[ 25  19  17 -57 -14   9 -51  32  13 -31 -65  39 -16 -16 -12  15  -5 -58
 -23  13   9  18  -4  -3  -8   3  39  12  79  24 -10  11  62] : vibaz
[-31  17  96  85  69  -2  17 -42  -2  93  29 -80 -40   5  19  56  -9  99
  52 -12 -21 -14  48 -34  23 -93  15  44  -9 -84 -22   7  45] : dabi
[ 24 -19 -96 -28 -64  -8  -4  33  -2 -79 -13  71  40  -6 -12 -53   7 -81
 -43  10  16  41 -45  30 -20  93 -23 -43  -7  80  20 -10 -55] : Para
[ 14  19 -21 -34 -10  23 -39  35  12 -70 -82  53 -13  -5 -25  74  12 -89
 -61 -13  20  72   2  10   7   8  26   9  76  24  18  54   7] : lol
[-24  -1  60  62  39 -15  32 -41  -6  92  64 -73 -10   7  26 -16  -1  99
  63   3 -25 -67  22 -19  11 -49  -9  20 -48 -60 -22 -28  17] : rit
[ 19  13  65 -40  -2  -9 -45  17  15  41 -13  -5 -21 -22  11 -50   1  19
  38  37 -19 -54  -4 -16 -17 -21  45  16  45  -1 -10 -42 104] : bos
asked: [ 24 -19 -96 -28 -64  -8  -4  33  -2 -79 -13  71  40  -6 -12 -53   7 -81
 -43  10  16  41 -45  30 -20  93 -23 -43  -7  80  20 -10 -55]
Para
asked: [-31  17  96  85  69  -2  17 -42  -2  93  29 -80 -40   5  19  56  -9  99
  52 -12 -21 -14  48 -34  23 -93  15  44  -9 -84 -22   7  45]
dabi
asked: [-24  -1  60  62  39 -15  32 -41  -6  92  64 -73 -10   7  26 -16  -1  99
  63   3 -25 -67  22 -19  11 -49  -9  20 -48 -60 -22 -28  17]
rit
asked: [ 19  13  65 -40  -2  -9 -45  17  15  41 -13  -5 -21 -22  11 -50   1  19
  38  37 -19 -54  -4 -16 -17 -21  45  16  45  -1 -10 -42 104]
bos

[ 18  29 -36  -7  -7] = bara
[ 22 -48  -1 -22  -8] = sufid
[ 28 -66 -18 -20  -7] = Bero
[  16  -66  -10 -107   49] = giv
[ 14  18 -16  28 -28] = rinot
both rinot Bero: 
[28]
both bara rinot: 
[18]

[-19   6   7 -14  17  21] = lol
[-22 -44 -30 -31 -54  65] = rit
[ 26 -34  74  63 -19 -18] = rinot
[-55 -34 -43  63  12 -54] = Bero
[ -19    6    7  -14   13 -110] = Para
[ -2 -28  33 -18  25 -64] = bara
both Para rinot: 
[-19]
both bara rinot: 
[-18]
both rit Bero: 
[-54]

[ 10 -72  70   8  20 -50   5 -82  -7  32  61 -44   5 -14  20   1 -11  26] = Bero
[-78 -28  27 -10  40  28  35 -62  56  28 -15 -57 -18   6  15 -89  52 -45] = rinot
[  1 -77 -52 -22  29 -42   7 -31  29  36  56  21  -6 -28   5 -45 -52  36] = bara
[-26  -9  68  68  29  70  75 -18  61  -8 -16 -82 -98  77  66 -27 -77 -15] = rit
[ 70 -15  -7  32  -5  -1  -8  37  12  -2  60  32   0  20  22  72 -80  60] = lol
[ 12  44  45  50  55  47  38  94  20  45 -20  41 -38  46  66  22 -66  -4] = bos
[-67  46   8 -39  39   0 -11  46 -12  49 -60  40 -27 -33  -7 -81  50 -57] = det
both rit det: 
[-27]
asked: [-26  -9  68  68  29  70  75 -18  61  -8 -16 -82 -98  77  66 -27 -77 -15]
rit

[  4  72 -62  60  59] -> vibaz
[  5  59  93 -44 -11] -> bara
[ 99  22 -49 107 -14] -> det
[  5 -31  -4   5  60] -> Bero
[  5 -34 -11  29  21] -> rit
[-31  13  -1 -19  60] -> giv
[ -9  87  93 -11 -17] -> bos
[-23  28   9 -34  24] -> lol
[ 60 -26  87 -48  88] -> sufid
asked: [-23  28   9 -34  24]
lol
both Bero vibaz: 
[60]
both sufid bos: 
[87]
both Bero sufid: 
[60]
both rit Bero: 
[5]
both sufid giv: 
[60]

[-47  77  79  78] : vibaz
[ 30  50  77 -83] : rit
[112 -82 111  66] : det
both vibaz rit: 
[77]
asked: [112 -82 111  66]
det
both rit vibaz: 
[77]

